(in the rows, 128 means zero)
Each row is followed by its class.
156 128 138 121 119 167 126 115 153 100 140 120 131 125 153 137 169 152 142 128 106 116 127 121 121 83 113 124 149 120 164 105 125 111 118 131 188 139 160 143 131 136 110 126 125 142 140 | dilad
132 146 110 96 148 135 121 147 124 151 187 129 115 126 92 125 149 131 121 100 88 91 109 107 132 137 129 115 198 144 106 153 113 124 117 139 123 102 143 155 150 89 129 103 150 67 125 | gita
116 137 170 148 116 116 136 131 102 148 145 116 148 144 83 117 157 112 150 108 125 172 137 173 122 94 139 173 133 112 130 177 72 72 126 172 128 116 133 119 126 61 92 149 151 82 141 | Tegat
129 170 146 154 141 151 128 111 175 104 170 120 140 126 85 167 117 110 119 62 84 157 77 130 140 68 97 201 39 136 126 58 116 43 102 120 75 147 148 132 134 154 126 77 130 86 144 | gita
131 118 154 119 133 129 138 150 121 125 144 123 129 125 100 146 121 139 123 81 77 102 106 102 173 124 102 121 111 127 130 92 161 116 135 113 94 133 117 134 151 163 115 139 148 143 87 | vig
165 146 144 136 111 113 151 115 146 121 169 121 125 157 111 126 143 155 153 126 82 131 147 146 124 118 122 125 133 130 113 188 129 109 124 151 99 136 160 134 117 105 161 127 127 180 176 | miz
139 136 148 132 116 134 153 145 114 145 161 91 181 146 86 151 123 134 122 116 132 135 98 131 132 145 119 133 105 112 93 155 128 110 127 130 45 109 142 109 114 118 148 100 91 105 178 | gita
132 147 115 140 107 116 116 104 151 139 132 137 65 166 118 166 88 130 118 123 132 150 148 146 132 124 145 137 111 134 116 161 89 136 102 132 161 97 134 134 150 94 142 162 85 118 181 | miz
131 128 116 144 127 139 147 172 157 132 136 134 112 136 106 144 118 145 111 137 107 136 139 92 131 112 121 113 88 135 109 56 132 103 158 137 82 89 149 115 130 150 115 109 106 150 128 | peliz
116 136 162 125 155 129 115 113 151 128 129 114 145 108 155 135 101 129 141 100 116 157 154 137 152 100 142 107 144 129 135 146 157 105 89 93 123 139 132 145 160 157 157 112 117 151 122 | dilad
151 133 129 138 77 124 127 127 124 164 116 110 81 152 102 131 143 115 113 140 168 143 140 118 96 88 164 120 188 150 81 146 124 105 109 157 147 85 116 87 130 66 151 161 128 125 120 | Sos
131 154 129 117 172 143 128 132 123 143 134 115 122 154 97 143 156 123 142 101 99 59 141 107 114 141 90 126 119 134 142 119 106 132 130 148 119 128 122 134 121 155 141 109 92 109 171 | dilad
140 128 146 147 154 83 85 122 141 155 109 162 101 178 152 94 96 131 135 109 113 146 158 138 121 88 150 156 107 113 164 144 77 99 109 113 150 153 96 128 150 77 127 130 81 156 169 | peliz
147 145 160 157 148 103 128 95 117 157 138 95 108 158 112 128 146 153 151 127 98 132 125 135 101 122 126 115 135 149 105 242 129 125 102 142 137 120 177 138 145 129 161 119 82 145 182 | vig
137 152 100 138 150 185 149 80 121 84 143 125 163 120 112 170 115 138 151 123 137 107 150 162 116 140 128 118 123 143 135 108 128 122 125 148 68 130 162 116 96 140 157 104 124 175 153 | dilad
142 150 141 108 124 135 169 120 116 161 110 113 98 117 108 143 121 162 148 139 170 106 102 125 110 154 146 99 174 141 110 140 154 154 112 147 165 108 114 124 146 106 134 154 106 145 149 | loras
146 178 172 116 114 147 100 76 122 141 134 106 94 133 81 145 147 116 181 102 107 138 130 160 134 107 136 153 164 157 126 146 147 114 119 132 177 153 126 108 176 103 129 103 117 173 131 | Sos
146 153 82 133 83 161 131 127 123 104 124 185 116 114 106 164 99 152 127 137 178 143 106 141 125 124 115 147 94 142 142 121 109 163 154 151 175 120 144 128 131 97 90 136 197 121 102 | vig
122 93 152 108 151 153 129 122 134 97 170 129 131 124 131 121 159 142 128 105 86 104 152 121 148 151 126 94 142 142 146 122 126 144 142 101 122 144 134 160 147 128 117 136 132 124 135 | Sos
107 162 126 107 135 135 135 159 135 126 106 126 95 119 109 157 130 101 146 109 162 175 83 162 135 125 127 143 103 153 125 181 134 149 101 107 119 88 133 104 145 170 121 117 71 67 129 | Tegat
154 129 113 143 114 124 108 111 131 120 151 147 106 161 160 122 128 131 131 149 174 151 101 157 103 124 152 150 108 119 126 177 99 149 124 170 135 123 161 120 137 149 119 117 158 84 122 | dilad
177 154 85 168 97 165 136 141 137 99 138 151 98 139 134 149 139 157 122 154 158 170 89 127 116 108 136 157 90 126 159 115 81 99 146 125 103 119 188 119 79 109 112 152 118 168 178 | miz
154 120 175 162 128 166 143 145 102 129 155 116 145 144 132 141 100 129 105 149 151 163 159 151 129 202 133 102 142 134 100 96 133 135 178 167 143 129 148 167 140 124 85 140 81 157 133 | Tegat
133 166 122 99 118 139 142 137 122 142 108 124 110 125 85 138 109 122 115 107 156 164 136 134 127 121 128 93 163 145 141 72 142 116 133 125 124 141 101 113 137 121 125 142 68 170 150 | loras
127 155 107 107 131 108 122 113 156 137 170 152 113 158 98 122 117 100 118 95 101 168 150 154 141 100 156 158 115 127 123 167 85 63 132 171 88 131 117 154 131 130 146 125 162 115 122 | dilad
152 164 111 99 116 121 153 82 113 126 173 66 133 121 90 155 117 137 145 118 105 102 164 131 129 183 141 135 150 131 124 136 124 144 114 181 150 161 132 178 145 126 157 90 153 100 137 | Sos
138 160 124 103 125 108 130 89 111 143 118 105 111 127 109 134 149 153 153 166 148 153 140 134 128 106 145 122 137 133 147 212 131 138 109 149 173 116 164 116 139 151 141 131 112 157 165 | peliz
153 123 214 157 148 121 137 156 120 169 166 131 110 145 180 102 120 136 102 138 135 112 135 98 115 125 159 137 134 95 95 121 93 107 124 144 84 104 129 124 134 163 137 135 96 155 141 | Sos
146 108 163 171 131 115 95 140 108 141 109 137 136 174 136 106 106 128 125 138 118 137 131 135 154 150 124 127 82 94 102 146 125 99 120 176 114 123 111 123 106 112 132 94 96 166 161 | vig
114 133 89 117 100 116 140 122 120 139 131 120 127 152 110 134 109 100 131 103 124 98 136 142 122 186 118 155 120 159 153 107 93 141 141 149 85 143 91 140 147 130 122 140 151 49 120 | Tegat
141 126 158 141 189 116 139 125 110 118 156 122 107 157 150 121 171 143 138 95 111 136 111 137 128 124 133 129 109 127 149 192 162 113 110 100 111 122 160 115 106 176 164 110 132 145 128 | dilad
120 158 189 152 114 92 121 109 165 154 94 114 93 145 124 124 149 118 143 115 146 130 122 145 90 119 134 99 120 162 118 179 125 167 80 111 169 123 102 105 153 135 134 154 120 105 123 | dilad
124 110 143 152 110 125 105 104 115 117 172 139 122 191 101 144 109 123 122 112 91 114 134 142 137 154 139 192 80 107 91 132 134 127 138 146 99 126 125 114 150 128 133 114 160 110 114 | miz
141 105 175 98 148 101 124 177 108 141 105 165 154 131 140 101 107 111 72 138 103 113 114 103 142 114 110 159 120 132 150 126 165 112 161 106 111 160 89 115 135 109 142 121 127 167 73 | Tegat
120 130 168 115 138 162 125 166 82 126 183 135 167 118 110 131 141 146 99 112 118 99 106 103 151 129 103 139 120 150 153 75 116 135 142 105 94 134 133 133 130 139 96 123 136 115 105 | peliz
155 144 136 159 106 136 153 115 90 169 135 97 121 158 82 125 174 148 140 163 136 141 183 127 109 196 158 112 162 157 104 184 146 113 132 149 123 88 151 96 100 71 196 105 148 161 183 | Sos
119 137 127 119 130 107 121 126 89 167 122 129 90 161 153 143 137 166 184 130 99 134 107 143 123 129 100 138 148 147 151 225 172 150 90 147 154 94 141 116 150 103 123 152 123 127 182 | dilad
136 153 134 121 146 70 161 117 162 171 118 73 53 164 85 127 189 117 128 134 120 146 167 110 78 158 165 142 146 194 117 179 148 126 75 163 145 114 136 122 179 157 152 154 133 44 129 | gita
161 155 37 144 113 149 165 101 155 94 116 124 139 158 86 172 149 156 146 110 121 113 116 118 94 130 123 155 108 111 141 63 149 126 140 104 144 133 138 99 91 97 123 116 128 143 171 | peliz
143 146 159 121 127 131 125 115 143 131 142 99 148 119 107 114 179 110 173 117 107 119 131 144 140 106 129 125 174 119 114 169 128 108 99 161 146 121 144 123 147 155 115 118 159 97 114 | gita
166 125 130 138 177 90 137 162 147 141 107 189 66 166 159 115 111 139 137 119 132 129 76 130 70 64 132 172 80 148 133 190 144 120 115 120 155 130 123 115 157 138 142 153 111 142 104 | dilad
140 146 165 151 152 100 86 109 185 113 81 118 81 128 150 128 120 115 147 92 113 165 119 113 121 29 103 128 68 145 167 118 132 101 114 131 141 159 115 135 153 151 110 108 115 125 106 | Tegat
139 124 137 136 158 111 133 104 144 127 132 112 130 120 168 115 107 143 148 128 127 136 162 140 133 116 156 109 170 119 134 140 137 154 106 110 143 116 131 151 109 84 146 107 94 136 142 | Tegat
133 127 166 114 102 148 161 109 146 125 128 122 139 134 124 145 142 138 142 115 127 104 146 152 121 161 145 105 162 116 133 154 93 120 117 126 191 128 137 133 161 97 117 151 126 121 156 | Tegat
147 130 143 140 195 152 165 125 137 125 152 131 162 136 163 132 152 147 157 127 131 167 191 142 119 121 165 113 139 97 119 147 150 82 132 155 81 111 167 122 108 179 159 110 141 182 167 | peliz
147 126 133 124 84 118 144 116 119 138 156 122 109 158 119 120 126 170 132 131 113 172 182 157 102 193 139 113 174 121 116 218 153 127 122 179 152 129 136 157 167 90 166 110 165 129 164 | gita
133 137 143 144 171 102 131 122 153 126 135 147 111 150 115 119 134 119 154 87 90 139 109 132 142 102 123 130 81 157 122 164 145 78 96 118 126 120 141 131 126 135 144 109 146 113 132 | Tegat
142 150 103 138 121 120 141 90 117 123 150 114 142 150 103 138 131 138 146 92 75 91 177 153 130 189 105 138 166 104 135 173 112 123 134 163 157 167 157 160 111 97 168 106 194 140 155 | vig
150 135 167 128 137 108 126 131 124 127 112 127 131 107 105 113 138 109 143 93 146 117 110 111 151 91 123 138 108 128 118 124 169 136 152 95 90 157 106 102 89 110 159 59 155 152 78 | vig
104 121 141 118 91 119 118 138 108 158 139 112 133 128 116 123 118 99 95 172 114 154 133 138 159 132 120 127 154 118 101 134 118 102 156 194 89 95 119 127 147 137 88 166 111 143 130 | gita
136 129 117 130 130 139 116 100 123 88 163 110 162 149 120 135 134 102 144 94 117 156 176 131 114 108 146 140 124 115 135 96 98 110 141 139 43 168 141 143 129 171 85 136 118 115 130 | loras
113 173 182 108 168 144 98 178 112 185 137 148 85 137 129 126 105 135 128 125 122 135 55 135 141 154 143 140 112 135 121 153 83 110 61 154 110 85 94 141 150 126 112 122 33 113 194 | gita
135 130 130 152 136 126 100 88 131 110 139 113 119 147 121 123 104 128 122 72 124 111 109 115 117 92 111 170 113 123 148 62 124 134 120 89 95 181 140 128 99 143 153 101 111 112 124 | peliz
127 126 87 100 116 163 135 119 156 118 155 153 119 146 147 143 125 113 137 83 148 142 190 131 141 129 116 92 196 126 106 151 134 118 163 121 119 121 150 152 143 153 138 137 135 122 161 | loras
164 167 112 131 133 149 153 132 139 130 191 145 162 182 120 149 112 140 137 79 82 151 171 161 127 183 125 130 122 165 144 119 127 115 160 109 88 160 116 159 166 130 124 113 96 174 168 | vig
148 156 219 146 92 122 137 97 113 145 106 129 107 145 155 126 135 142 134 127 219 183 105 153 107 162 164 106 134 155 118 215 157 169 102 119 177 137 131 100 169 156 103 128 106 138 120 | vig
146 154 228 133 140 113 119 154 153 161 151 123 107 166 136 130 114 126 151 100 92 135 128 156 168 192 176 130 101 139 84 159 116 123 74 139 98 118 72 147 159 108 122 99 61 150 148 | vig
140 116 153 135 187 74 127 143 153 143 113 173 94 172 164 100 98 138 122 126 111 109 110 128 102 112 145 173 88 125 141 158 114 131 114 148 106 147 135 112 151 167 132 151 135 129 96 | peliz
128 142 107 102 162 89 158 160 158 156 121 87 112 174 131 144 117 135 127 123 113 163 176 139 115 189 132 104 126 142 142 145 153 150 159 143 111 155 121 145 163 154 131 131 67 141 162 | peliz
125 141 167 174 143 126 124 138 153 139 140 136 98 142 160 147 75 124 124 73 167 142 145 135 119 123 148 134 114 125 108 48 125 137 87 86 132 120 91 122 142 96 116 136 111 116 130 | gita
129 149 145 148 142 101 121 161 145 150 134 136 94 156 135 122 112 135 126 103 120 162 101 136 99 119 139 130 97 95 116 116 118 91 87 167 149 130 120 124 173 147 111 109 129 98 140 | dilad
140 157 142 138 108 168 166 147 107 151 138 117 140 146 110 168 143 146 132 142 176 123 84 127 99 165 133 134 142 138 82 174 138 121 120 140 122 82 144 105 144 128 98 159 87 132 173 | gita
143 143 146 141 103 132 112 109 147 109 113 141 136 123 135 113 165 128 166 118 125 168 191 149 120 64 141 173 161 114 173 127 110 94 117 126 143 154 135 109 112 68 121 144 201 155 124 | Tegat
127 165 134 113 131 98 126 115 143 133 95 114 115 105 102 148 107 104 119 119 112 138 129 129 128 117 143 134 118 128 126 113 157 123 79 143 124 138 100 113 130 147 170 109 162 124 87 | dilad
127 87 95 142 138 118 118 131 111 109 130 129 143 141 116 105 137 132 117 146 100 102 148 94 113 128 118 164 95 135 173 36 119 146 178 141 52 159 117 127 122 131 90 144 169 103 93 | loras
123 120 114 105 193 127 119 93 109 140 128 146 129 163 133 133 95 115 117 119 128 139 116 171 95 124 131 157 149 139 144 239 103 146 131 154 143 133 168 143 175 170 152 138 75 60 139 | loras
159 131 139 121 100 150 134 76 140 118 168 106 140 163 120 122 133 149 160 73 144 136 183 146 136 146 149 116 194 137 127 142 155 149 139 105 146 158 108 153 114 68 156 110 135 140 139 | Sos
129 111 135 155 138 126 127 123 164 127 104 160 75 157 128 118 147 150 137 151 126 136 145 140 103 112 148 110 133 96 96 200 150 115 155 152 220 96 152 105 175 130 137 135 165 173 113 | miz
124 180 113 95 100 110 124 135 150 132 131 144 90 128 124 130 126 130 110 105 134 177 106 153 128 99 120 100 160 194 157 193 130 107 84 129 116 127 123 123 168 113 135 132 116 123 130 | dilad
123 111 222 143 108 119 131 141 138 184 63 158 87 112 155 103 142 133 137 179 147 140 87 151 105 157 170 126 138 116 120 179 111 125 97 143 202 89 116 91 168 93 139 148 147 115 138 | Tegat
165 139 86 130 106 123 151 118 148 126 158 122 126 173 162 148 107 165 152 169 124 114 155 136 122 155 134 149 133 103 102 169 134 143 156 170 153 120 161 151 128 126 122 141 129 193 162 | loras
127 117 166 138 89 150 161 103 114 114 117 120 141 97 140 143 132 128 121 130 117 154 105 152 115 121 125 141 158 111 147 157 134 104 153 108 154 136 175 127 135 154 129 168 155 155 102 | Tegat
167 139 150 124 124 144 140 114 163 127 139 123 127 168 139 141 102 159 125 112 88 158 170 134 107 170 163 119 137 97 138 89 128 110 117 162 130 160 111 152 136 118 144 134 115 177 164 | Sos
155 125 231 160 145 152 152 122 149 144 119 128 99 111 124 101 180 142 141 98 156 124 135 107 110 97 133 126 143 140 127 117 144 60 140 115 176 148 146 123 149 116 155 105 165 150 122 | Tegat
135 105 148 136 135 139 120 146 135 136 145 120 139 161 119 129 135 138 147 121 96 74 144 115 143 123 108 103 107 126 107 104 150 115 145 143 96 114 128 105 118 132 161 99 155 168 116 | dilad
124 128 153 117 131 166 183 164 94 120 162 102 170 111 98 141 157 166 108 91 112 119 95 125 129 118 57 129 154 113 165 108 150 119 177 127 92 132 146 135 89 114 113 145 124 137 139 | gita
120 106 127 131 142 112 145 122 160 137 123 106 121 154 98 138 153 116 142 131 107 52 147 125 108 146 124 104 109 137 96 108 121 152 125 141 145 120 108 121 131 120 144 155 139 108 135 | dilad
150 135 124 113 158 135 142 97 138 121 129 107 123 168 91 159 157 114 153 84 81 123 102 128 113 119 122 137 115 123 124 146 152 98 155 122 109 151 135 126 135 160 125 136 91 146 153 | loras
126 103 125 129 154 154 131 173 112 142 150 140 128 154 108 106 140 111 106 100 82 97 157 122 124 190 124 125 166 121 127 71 102 91 142 166 96 140 116 142 135 132 140 145 154 98 130 | Sos
157 170 117 106 77 157 148 149 137 84 95 138 114 106 62 181 97 138 116 103 174 146 55 146 148 103 103 139 108 115 121 129 157 120 127 126 200 150 128 111 136 95 109 123 115 153 98 | miz
145 123 130 127 102 149 141 146 112 117 152 139 145 131 124 126 146 127 91 142 104 152 110 137 111 139 112 151 166 158 145 138 116 111 158 144 90 141 176 132 135 118 108 147 136 110 115 | loras
135 121 193 143 132 99 94 107 152 151 107 135 121 155 170 94 104 106 123 111 186 160 131 131 121 85 183 140 151 143 118 143 124 121 89 99 149 152 111 110 152 113 120 144 119 113 87 | loras
95 130 196 132 123 140 128 119 103 137 127 136 149 132 151 125 118 110 127 127 163 169 107 160 177 116 125 140 124 101 106 181 148 111 118 144 103 102 123 110 86 155 123 148 101 151 149 | miz
160 183 214 131 160 116 109 132 116 162 131 106 150 127 136 90 177 127 172 132 123 137 117 148 118 112 155 134 146 155 144 203 112 92 63 163 112 142 109 120 138 106 140 62 102 133 148 | dilad
120 157 117 119 108 129 136 109 99 137 117 148 140 136 118 117 138 139 150 143 156 188 166 142 120 112 125 141 121 143 177 148 129 110 152 160 87 132 125 114 94 98 107 120 124 163 177 | dilad
